Here is a tiny trained network, its code and every weight. The questions are about switching its units off for an input and a target symbol, where a switched-off unit gives its printed mean instead of its output.

import numpy as np


def w(rows, s, z=0):
    codes = np.array(rows[::2]) - 128.0
    scale = np.full(codes.shape[1], s)
    scale[-1] = z or s
    return codes * scale


def f(y):
    return y / 2 * (1 + np.tanh(0.7978845608 * (y + 0.044715 * y**3)))


def softmax(a):
    e = np.exp(a - a.max(-1, keepdims=True))
    return e / e.sum(-1, keepdims=True)


def log_softmax(a):
    a = a - a.max(-1, keepdims=True)
    return a - np.log(np.exp(a).sum(-1, keepdims=True))


def net(x, mask):
    ids = ['αβγδεηθλμπστφψω'.index(c) for c in x.split()]
    T = len(ids)
    res = E[ids] + P[:T]
    u = 0
    for l in range(3):
        q, k, v = (res @ M[l].T for M in (Q, K, V))
        z = softmax(np.where(np.tri(T) > 0, q @ k.T / 2**0.5, -1e9)) @ v
        res = res + np.where(mask[u], z, O[l][:, -1]) @ O[l][:, :-1]
        u += 1
        y = f(res @ A[l][:, :-1].T + A[l][:, -1])
        res = res + np.where(mask[u : u + 8], y, B[l][:, -1]) @ B[l][:, :-1]
        u += 8
    return log_softmax(res[-1] @ U[:, :-1].T + U[:, -1])


Q, K, V, O, A, B = {}, {}, {}, {}, {}, {}
E = w([
[121,199,159],'α',
[173,174,123],'β',
[118,176,141],'γ',
[147,113,180],'δ',
[253,77,165],'ε',
[152,178,61],'η',
[231,204,114],'θ',
[162,120,105],'λ',
[114,154,89],'μ',
[115,150,91],'π',
[69,98,133],'σ',
[110,143,75],'τ',
[177,117,148],'φ',
[110,145,152],'ψ',
[136,155,94],'ω',
],0.026)
P = w([
[78,254,105],'0',
[130,123,142],'1',
[142,92,151],'2',
[119,120,159],'3',
[118,125,163],'4',
[111,129,173],'5',
[116,112,187],'6',
[119,99,181],'7',
[114,112,183],'8',
[101,106,187],'9',
[97,107,189],'10',
[109,99,196],'11',
[103,106,192],'12',
[107,114,198],'13',
],0.0038)
Q[0] = w([
[107,142,5],'L0H0',
[89,102,92],'L0H0',
],0.012)
K[0] = w([
[254,133,174],'L0H0',
[165,102,172],'L0H0',
],0.0069)
V[0] = w([
[88,44,211],'L0H0',
[185,254,50],'L0H0',
],0.0051)
O[0] = w([
[123,187,3,37],'L0H0',
[87,220,65,253],'L0H0',
],0.0069,0.0039)
A[0] = w([
[209,110,114,54],'L0N0',
[107,115,148,212],'L0N1',
[118,1,111,32],'L0N2',
[132,178,132,132],'L0N3',
[148,95,26,201],'L0N4',
[111,117,55,250],'L0N5',
[88,69,169,130],'L0N6',
[36,178,162,188],'L0N7',
],0.0095,0.0026)
B[0] = w([
[141,173,134,138],'L0N0',
[73,123,159,150],'L0N1',
[100,138,128,133],'L0N2',
[93,69,255,179],'L0N3',
[102,118,84,179],'L0N4',
[70,114,89,193],'L0N5',
[171,77,217,137],'L0N6',
[147,77,199,253],'L0N7',
],0.0082,0.0055)
Q[1] = w([
[169,255,158],'L1H0',
[248,190,87],'L1H0',
],0.0088)
K[1] = w([
[14,254,93],'L1H0',
[194,174,89],'L1H0',
],0.005)
V[1] = w([
[99,187,100],'L1H0',
[188,3,146],'L1H0',
],0.0052)
O[1] = w([
[88,236,116,154],'L1H0',
[94,73,254,2],'L1H0',
],0.0081,0.0017)
A[1] = w([
[79,230,105,126],'L1N0',
[201,183,146,159],'L1N1',
[248,89,71,178],'L1N2',
[109,173,66,99],'L1N3',
[83,183,119,163],'L1N4',
[66,114,34,174],'L1N5',
[160,108,141,3],'L1N6',
[71,188,196,113],'L1N7',
],0.011,0.0053)
B[1] = w([
[159,14,39,238],'L1N0',
[149,161,203,201],'L1N1',
[124,254,151,172],'L1N2',
[242,113,126,194],'L1N3',
[151,94,155,204],'L1N4',
[98,136,136,255],'L1N5',
[193,117,144,114],'L1N6',
[133,245,122,225],'L1N7',
],0.007,0.0075)
Q[2] = w([
[99,254,168],'L2H0',
[76,92,75],'L2H0',
],0.0059)
K[2] = w([
[11,136,155],'L2H0',
[155,168,119],'L2H0',
],0.011)
V[2] = w([
[253,144,121],'L2H0',
[88,236,99],'L2H0',
],0.0055)
O[2] = w([
[90,216,70,251],'L2H0',
[92,254,100,196],'L2H0',
],0.0069,0.0029)
A[2] = w([
[135,102,98,129],'L2N0',
[71,129,185,120],'L2N1',
[124,102,48,140],'L2N2',
[56,143,121,98],'L2N3',
[161,148,168,106],'L2N4',
[62,121,51,103],'L2N5',
[247,78,111,97],'L2N6',
[173,123,119,255],'L2N7',
],0.013,0.0084)
B[2] = w([
[148,98,181,157],'L2N0',
[120,134,7,206],'L2N1',
[178,66,179,252],'L2N2',
[115,158,150,170],'L2N3',
[173,65,158,211],'L2N4',
[254,129,231,254],'L2N5',
[164,217,115,183],'L2N6',
[47,27,44,231],'L2N7',
],0.0067,0.0091)
U = w([
[126,198,140,92],'α',
[156,162,46,144],'β',
[172,176,96,156],'γ',
[106,78,236,212],'δ',
[149,144,213,111],'ε',
[183,141,8,86],'η',
[148,145,117,93],'θ',
[108,160,8,254],'λ',
[138,126,112,71],'μ',
[137,125,127,63],'π',
[41,103,93,244],'σ',
[137,126,113,75],'τ',
[168,62,133,50],'φ',
[132,109,58,119],'ψ',
[140,115,50,165],'ω',
],0.013,0.0097)

Each question gives the input, a string of symbols that net reads in full, and the target symbol t.
The units are the heads (2 rows each of Q, K, V and O) and the neurons (one row each of A and B). Each row of codes is followed by its name. A weight is (code - 128) times the scale printed after its matrix; where a second scale follows, it is the last column's (O, A, B and U).
mask holds one flag per unit, layer by layer, with each layer's heads first. A switched-off unit (its flag False) gives its mean, the last column of its rows in O or B, instead of its output. The means were averaged over made-up inputs and are rounded, as every weight is.
A unit's drop is (log p(t) with every unit on - log p(t) with that unit switched off) / (log p(t) with every unit on - log p(t) with every unit switched off).
The circuit of an input: a set's keep is (log p(t) with only the set's units on - log p(t) with every unit switched off) / (log p(t) with every unit on - log p(t) with every unit switched off). Starting from the 12 units with the biggest drops (on a tie, the unit counted first), units are removed one at a time, each time the one whose removal leaves the highest keep (on an exact tie, the one counted first), for as long as the keep stays at least 0.8.
circuit, biggest first: the units of the circuit, biggest drop first
unit that matters most: the unit with the biggest drop
top k neurons: the k neurons with the biggest drops, biggest first
top k neurons in layer l: the k neurons of layer l with the biggest drops, biggest first
drop when u is switched off: that unit's drop, to one decimal
input σ α α τ λ, target λ: top 2 neurons in layer 2	[L2N5 L2N2]
input γ λ α η γ τ ε σ, target σ: circuit, biggest first	[L2N1 L2N5 L1H0]
input λ δ π ω η τ τ β λ ω γ η, target η: top 4 neurons	[L1N3 L0N7 L1N0 L2N6]
input φ τ α τ σ η, target η: top 2 neurons	[L1N3 L1N0]
input α τ η α α, target α: circuit, biggest first	[L1N7 L2H0]
input α η π, target φ: top 4 neurons	[L1N0 L2N2 L2N5 L1N7]
input α θ σ, target σ: unit that matters most	L1N0
input λ τ τ δ α φ φ τ μ β τ η σ μ, target δ: top 3 neurons	[L2N1 L2N5 L1N7]
input α ψ τ γ η η τ ε, target ε: top 4 neurons	[L1N1 L1N2 L2N4 L1N0]
input η σ δ α π, target δ: top 3 neurons in layer 2	[L2N1 L2N5 L2N2]
input φ η γ, target λ: top 3 neurons in layer 2	[L2N5 L2N2 L2N0]
input σ τ π, target δ: top 3 neurons	[L2N1 L1N7 L1N1]
input α α α ψ γ, target λ: top 2 neurons in layer 1	[L1N7 L1N3]
input β α τ ε τ τ λ τ ε τ, target ε: top 2 neurons in layer 2	[L2N5 L2N7]
input σ σ τ η α τ α μ, target δ: top 4 neurons in layer 2	[L2N1 L2N5 L2N6 L2N2]
input δ γ α σ τ γ τ, target δ: top 2 neurons in layer 1	[L1N5 L1N7]
input γ α τ, target φ: unit that matters most	L2N2
input γ θ θ τ, target γ: drop when L2N0 is switched off	0.0
input π γ α, target α: drop when L0N7 is switched off	0.4
input ω ε τ α τ α α τ, target ε: top 2 neurons in layer 1	[L1N2 L1N5]
